Small tables with named rows and columns. After each table, cells are looked up by row and column.

dazefuv =
           raf    ful
nurugi   7.931  6.116
gir      5.150  0.305
lupaduk  9.126  3.401
dad      6.392  4.662
radab    6.883  4.457
tuse     7.280  7.108
buf      4.453  9.335
zik      6.523  4.102
ket      6.705  9.330
banag    8.097  6.516

What is the ful of tuse in dazefuv?
7.108
What is the raf of dad in dazefuv?
6.392
What is the raf of tuse in dazefuv?
7.280
What is the ful of gir in dazefuv?
0.305
What is the raf of radab in dazefuv?
6.883
What is the ful of ket in dazefuv?
9.330
What is the raf of lupaduk in dazefuv?
9.126
What is the raf of buf in dazefuv?
4.453
What is the raf of nurugi in dazefuv?
7.931
What is the raf of gir in dazefuv?
5.150
What is the ful of dad in dazefuv?
4.662
What is the raf of ket in dazefuv?
6.705

kat =
fields: pif, netoki
senav: [-89.683, -15.689]
lapon: [16.199, 25.110]
zimunon: [89.328, 11.330]
nogamu: [-83.633, -3.768]
les: [-57.115, -39.597]
zireb: [95.627, 5.711]
gidosa: [48.063, 23.818]
vusem: [-70.227, -35.497]
von: [-51.215, 13.992]
tuz: [-25.472, 20.660]
ruze: [-83.633, -3.768]

What is the pif of vusem in kat?
-70.227
What is the pif of von in kat?
-51.215
What is the pif of tuz in kat?
-25.472
What is the netoki of lapon in kat?
25.110
What is the netoki of ruze in kat?
-3.768
What is the netoki of nogamu in kat?
-3.768
What is the netoki of gidosa in kat?
23.818
What is the pif of gidosa in kat?
48.063
What is the netoki of vusem in kat?
-35.497
What is the pif of lapon in kat?
16.199
What is the netoki of von in kat?
13.992
What is the netoki of zireb in kat?
5.711
Which row has the largest netoki? lapon

pugelet
|  | butul | memigeb | fuvided | vub | neb | led | pepab | dur |
|---|---|---|---|---|---|---|---|---|
| sumis | -2197 | 2352 | 1068 | 586 | -1172 | 165 | 3049 | -228 |
| lis | 7190 | 63 | 639 | 935 | 1383 | -763 | 4859 | -829 |
| lus | 3331 | 666 | 33 | 123 | 1703 | -857 | 3962 | 138 |
| lesibus | -1804 | -19 | -374 | 471 | -572 | 119 | 3913 | -285 |
| zanala | -1649 | 996 | -398 | 45 | 1887 | 40 | -2360 | 757 |
| rap | -5784 | -2845 | -609 | -450 | 498 | -1017 | 3464 | 320 |
| sav | -2547 | 811 | 1068 | 273 | -1834 | 725 | -1389 | 1116 |
| tef | 139 | 1622 | 1235 | 369 | 824 | -349 | -846 | 953 |
| sopi | 1564 | -525 | 644 | 878 | 836 | 911 | 2374 | 288 |
| nud | -3836 | 1895 | 1957 | 517 | 1005 | 2691 | 2008 | 636 |

fuvided of rap: -609
butul of sav: -2547
butul of sumis: -2197
memigeb of sumis: 2352
dur of tef: 953
vub of lus: 123
led of lis: -763
pepab of lus: 3962
vub of sopi: 878
memigeb of sopi: -525
memigeb of lis: 63
vub of rap: -450
fuvided of tef: 1235
led of zanala: 40
pepab of sav: -1389
led of sumis: 165
led of sopi: 911
dur of lus: 138
memigeb of lus: 666
Row with the largest butul: lis

ges:
	zed	fike	fakolif
kes	114	551	425
laz	542	692	-129
vamoda	412	120	0
funu	770	-65	-596
kinal	-107	717	211
bon	-46	495	108
gotami	115	305	564
gif	723	642	-11
rezo	625	-204	421
sivo	-429	-49	211

zed of funu = 770
fike of funu = -65
zed of laz = 542
fakolif of kinal = 211
zed of gotami = 115
fakolif of rezo = 421
zed of sivo = -429
fike of rezo = -204
fakolif of gotami = 564
fike of sivo = -49
fike of gotami = 305
fakolif of gif = -11
fike of kinal = 717
fakolif of bon = 108
fakolif of laz = -129
zed of gif = 723
fakolif of sivo = 211
zed of bon = -46
fike of kes = 551
fike of laz = 692
Which row has the largest fakolif? gotami

zef:
,kufiki,soti
det,69,139
kipib,151,230
goga,226,65
gino,70,158
sopi,168,99
fotutan,141,55
vadazov,155,130
tor,194,27

What is the soti of tor in zef? 27
What is the soti of goga in zef? 65
What is the kufiki of gino in zef? 70
What is the soti of fotutan in zef? 55
What is the soti of gino in zef? 158
What is the soti of kipib in zef? 230
What is the kufiki of fotutan in zef? 141
What is the kufiki of det in zef? 69
What is the soti of sopi in zef? 99
What is the soti of det in zef? 139
What is the kufiki of tor in zef? 194
What is the kufiki of kipib in zef? 151

pibu
       bato    gik   pozi  kemep
pon   71014  47245  58225  20115
ler   57970  54905  26685  18034
diso  22916  77659  76626  36980
mefo  76706  78687  23377  26845

What is the bato of pon in pibu?
71014
What is the kemep of diso in pibu?
36980
What is the pozi of pon in pibu?
58225
What is the gik of diso in pibu?
77659
What is the pozi of diso in pibu?
76626
What is the pozi of mefo in pibu?
23377
What is the kemep of mefo in pibu?
26845
What is the bato of diso in pibu?
22916
What is the gik of ler in pibu?
54905
What is the gik of mefo in pibu?
78687
What is the kemep of pon in pibu?
20115
What is the pozi of ler in pibu?
26685
What is the kemep of ler in pibu?
18034
What is the gik of pon in pibu?
47245
What is the bato of ler in pibu?
57970
What is the bato of mefo in pibu?
76706

vokofa =
cols = fesulu, kenu, nal, zum, pofe, lizu, nutotim, punat, sus
rupan: [41, 227, 227, 49, 41, 227, 46, 38, 47]
bedenab: [97, 186, 171, 86, 90, 176, 101, 98, 87]
rege: [36, 230, 221, 43, 40, 226, 42, 37, 45]
nog: [39, 227, 221, 43, 39, 227, 42, 39, 46]
nibi: [41, 228, 226, 47, 39, 230, 46, 37, 47]
kel: [111, 179, 174, 95, 93, 164, 104, 108, 95]
nepir: [111, 179, 182, 107, 102, 164, 105, 108, 101]
midunu: [36, 227, 219, 45, 39, 225, 42, 35, 43]
mamu: [41, 228, 220, 43, 43, 227, 46, 39, 43]
zesiv: [42, 230, 222, 42, 38, 228, 43, 37, 45]
fim: [40, 231, 221, 42, 41, 229, 42, 37, 44]
ramo: [110, 179, 172, 92, 94, 169, 104, 108, 90]

kel, lizu => 164
rupan, fesulu => 41
nibi, nutotim => 46
rege, pofe => 40
fim, pofe => 41
rege, nal => 221
nibi, kenu => 228
nibi, sus => 47
kel, sus => 95
midunu, lizu => 225
zesiv, punat => 37
midunu, punat => 35
mamu, fesulu => 41
midunu, fesulu => 36
nibi, fesulu => 41
fim, zum => 42
fim, nal => 221
zesiv, kenu => 230
nibi, zum => 47
Row with the largest kenu: fim

